Here is a tiny trained network, its code and every weight. The questions are about switching its units off for an input and a target symbol, where a switched-off unit gives its printed mean instead of its output.

import numpy as np


def w(rows, s, z=0):
    codes = np.array(rows[::2]) - 128.0
    scale = np.full(codes.shape[1], s)
    scale[-1] = z or s
    return codes * scale


def norm(h):
    return h / np.sqrt((h * h).mean(-1, keepdims=True) + 1e-5)


def f(y):
    return np.maximum(y, 0)


def softmax(a):
    e = np.exp(a - a.max(-1, keepdims=True))
    return e / e.sum(-1, keepdims=True)


def log_softmax(a):
    a = a - a.max(-1, keepdims=True)
    return a - np.log(np.exp(a).sum(-1, keepdims=True))


def net(x, mask):
    ids = ['ΘΦΨαβγδεζηλμτω'.index(c) for c in x.split()]
    T = len(ids)
    res = E[ids] + P[:T]
    r = norm(res)
    for j in range(2):
        rows = slice(2 * j, 2 * j + 2)
        q, k, v = (r @ M[0][rows].T for M in (Q, K, V))
        z = softmax(np.where(np.tri(T) > 0, q @ k.T / 2**0.5, -1e9)) @ v
        o = O[0][rows]
        res = res + np.where(mask[j], z, o[:, -1]) @ o[:, :-1]
    y = f(norm(res) @ A[0][:, :-1].T + A[0][:, -1])
    res = res + np.where(mask[2:14], y, B[0][:, -1]) @ B[0][:, :-1]
    return log_softmax(norm(res)[-1] @ U[:, :-1].T + U[:, -1])


Q, K, V, O, A, B = {}, {}, {}, {}, {}, {}
E = w([
[211,99,111,113,176],'Θ',
[222,107,108,115,190],'Φ',
[211,106,115,115,178],'Ψ',
[73,224,109,112,122],'α',
[227,98,134,118,160],'β',
[106,200,89,77,91],'γ',
[238,86,155,120,168],'δ',
[78,198,95,108,126],'ε',
[177,62,80,87,123],'ζ',
[149,64,163,132,197],'η',
[204,124,205,154,161],'λ',
[193,129,205,90,98],'μ',
[114,34,190,70,132],'τ',
[3,208,106,164,48],'ω',
],0.0013)
P = w([
[173,172,100,9,223],'0',
[173,157,123,2,198],'1',
[163,143,126,16,178],'2',
[166,132,126,54,160],'3',
[170,120,136,80,141],'4',
[152,117,125,105,127],'5',
[160,110,137,128,116],'6',
[150,96,143,150,94],'7',
[159,96,143,165,86],'8',
[163,83,144,181,70],'9',
],0.00096)
Q[0] = w([
[2,245,185,111,4],'H1',
[251,9,192,55,234],'H1',
[5,225,11,254,128],'H2',
[252,53,116,33,182],'H2',
],0.0045)
K[0] = w([
[128,218,29,8,249],'H1',
[85,86,233,233,5],'H1',
[215,188,101,24,253],'H2',
[142,8,143,242,30],'H2',
],0.0045)
V[0] = w([
[123,160,108,188,211],'H1',
[104,180,252,147,116],'H1',
[145,115,3,165,28],'H2',
[217,233,114,168,119],'H2',
],0.0036)
O[0] = w([
[61,57,117,202,226,103],'H1',
[62,159,212,142,130,79],'H1',
[139,142,80,70,211,3],'H2',
[125,253,101,196,172,139],'H2',
],0.0043,0.0025)
A[0] = w([
[92,165,204,222,135,77],'N1',
[77,207,70,130,110,92],'N2',
[96,46,46,28,117,59],'N3',
[161,163,93,216,208,12],'N4',
[64,132,64,103,217,169],'N5',
[39,169,161,143,5,26],'N6',
[116,146,238,57,166,207],'N7',
[143,25,176,148,109,129],'N8',
[187,202,48,119,64,52],'N9',
[193,129,94,9,103,248],'N10',
[119,88,46,162,207,39],'N11',
[148,122,71,161,66,88],'N12',
],0.0028,0.0016)
B[0] = w([
[34,141,143,180,203,159],'N1',
[185,53,89,194,188,149],'N2',
[167,185,194,205,143,151],'N3',
[104,155,144,188,31,151],'N4',
[55,55,166,98,139,139],'N5',
[224,189,143,4,85,159],'N6',
[56,140,130,40,155,173],'N7',
[164,158,63,189,151,194],'N8',
[161,189,79,80,73,188],'N9',
[56,111,148,146,170,252],'N10',
[43,101,124,36,37,138],'N11',
[41,143,151,125,161,162],'N12',
],0.0036,0.0031)
U = w([
[28,111,7,61,41,76],'Θ',
[28,103,21,130,67,60],'Φ',
[71,128,24,131,36,34],'Ψ',
[130,163,84,134,96,24],'α',
[179,176,84,149,60,37],'β',
[150,203,53,113,117,63],'γ',
[229,195,153,202,102,20],'δ',
[158,167,95,134,91,36],'ε',
[246,90,11,11,248,187],'ζ',
[230,7,60,254,176,254],'η',
[14,209,230,244,201,151],'λ',
[143,246,253,8,39,136],'μ',
[185,6,250,19,6,251],'τ',
[15,95,171,29,240,227],'ω',
],0.0047,0.0031)

Each question gives the input, a string of symbols that net reads in full, and the target symbol t.
The units are the heads (2 rows each of Q, K, V and O) and the neurons (one row each of A and B). Each row of codes is followed by its name. A weight is (code - 128) times the scale printed after its matrix; where a second scale follows, it is the last column's (O, A, B and U).
mask holds one flag per unit, heads first, then neurons. A switched-off unit (its flag False) gives its mean, the last column of its rows in O or B, instead of its output. The means were averaged over made-up inputs and are rounded, as every weight is.
A unit's drop is (log p(t) with every unit on - log p(t) with that unit switched off) / (log p(t) with every unit on - log p(t) with every unit switched off).
The circuit of an input: a set's keep is (log p(t) with only the set's units on - log p(t) with every unit switched off) / (log p(t) with every unit on - log p(t) with every unit switched off). Starting from the 12 units with the biggest drops (on a tie, the unit counted first), units are removed one at a time, each time the one whose removal leaves the highest keep (on an exact tie, the one counted first), for as long as the keep stays at least 0.8.
units of the circuit, in order: the units of the circuit, biggest drop first
unit that matters most: the unit with the biggest drop
top k neurons: the k neurons with the biggest drops, biggest first
which heads matter: for each layer, one digit per head in row order, 1 if its drop is at least 0.15 and else 0, layers parted by /
input τ τ τ Θ δ μ ζ Ψ, target μ: which heads matter => 10
input μ ω Ψ Φ γ τ γ τ Θ, target τ: which heads matter => 11
input Φ γ η δ, target η: which heads matter => 10
input δ η Ψ λ δ λ δ, target λ: units of the circuit, in order => [H1]
input Ψ η η ε ζ, target η: units of the circuit, in order => [N3, N10, H1]
input γ Φ η γ Θ Ψ ζ β, target ζ: which heads matter => 01
input Θ α Ψ ζ, target ζ: which heads matter => 11
input τ α η Φ, target η: units of the circuit, in order => [N8, H2, N9]
input Φ τ η ε γ η ω ω τ ζ, target ω: which heads matter => 11
input Θ Θ λ, target λ: top 2 neurons => [N1, N9]
input τ γ α λ Θ Ψ ζ τ λ Φ, target τ: units of the circuit, in order => [H1, H2]
input τ α Θ Φ τ Φ α η Ψ ζ, target η: top 3 neurons => [N3, N10, N6]
input Θ δ Ψ η, target η: which heads matter => 00
input λ δ ζ ζ η δ, target η: which heads matter => 00
input α τ β η β λ Θ, target λ: unit that matters most => H1
input λ Θ Φ, target λ: units of the circuit, in order => [H1, H2]
input Ψ ζ λ η ζ δ α τ η, target τ: which heads matter => 11
input Φ Φ Θ α δ η ω Ψ τ, target ω: top 2 neurons => [N7, N10]
input ε τ Θ ζ, target τ: top 3 neurons => [N3, N10, N2]
input ζ β ε Θ τ λ, target τ: units of the circuit, in order => [H2]
input ε α μ η, target μ: units of the circuit, in order => [H1, H2, N6]
input τ ε ω ε η η ε ω μ, target ω: which heads matter => 01
input δ ω τ γ ζ γ τ β, target τ: which heads matter => 11
input ε ω Ψ ω η β, target ω: units of the circuit, in order => [H2, N10]
input η ω Θ, target ω: which heads matter => 00
input ζ α μ α Φ μ λ δ Φ, target λ: which heads matter => 10
input η Φ Ψ α τ α ζ γ ζ, target ζ: unit that matters most => H2
input Ψ β λ η δ η, target η: which heads matter => 10
input δ Θ Θ ζ δ δ μ ζ, target μ: which heads matter => 10
input Θ Φ μ ζ, target μ: top 2 neurons => [N3, N9]
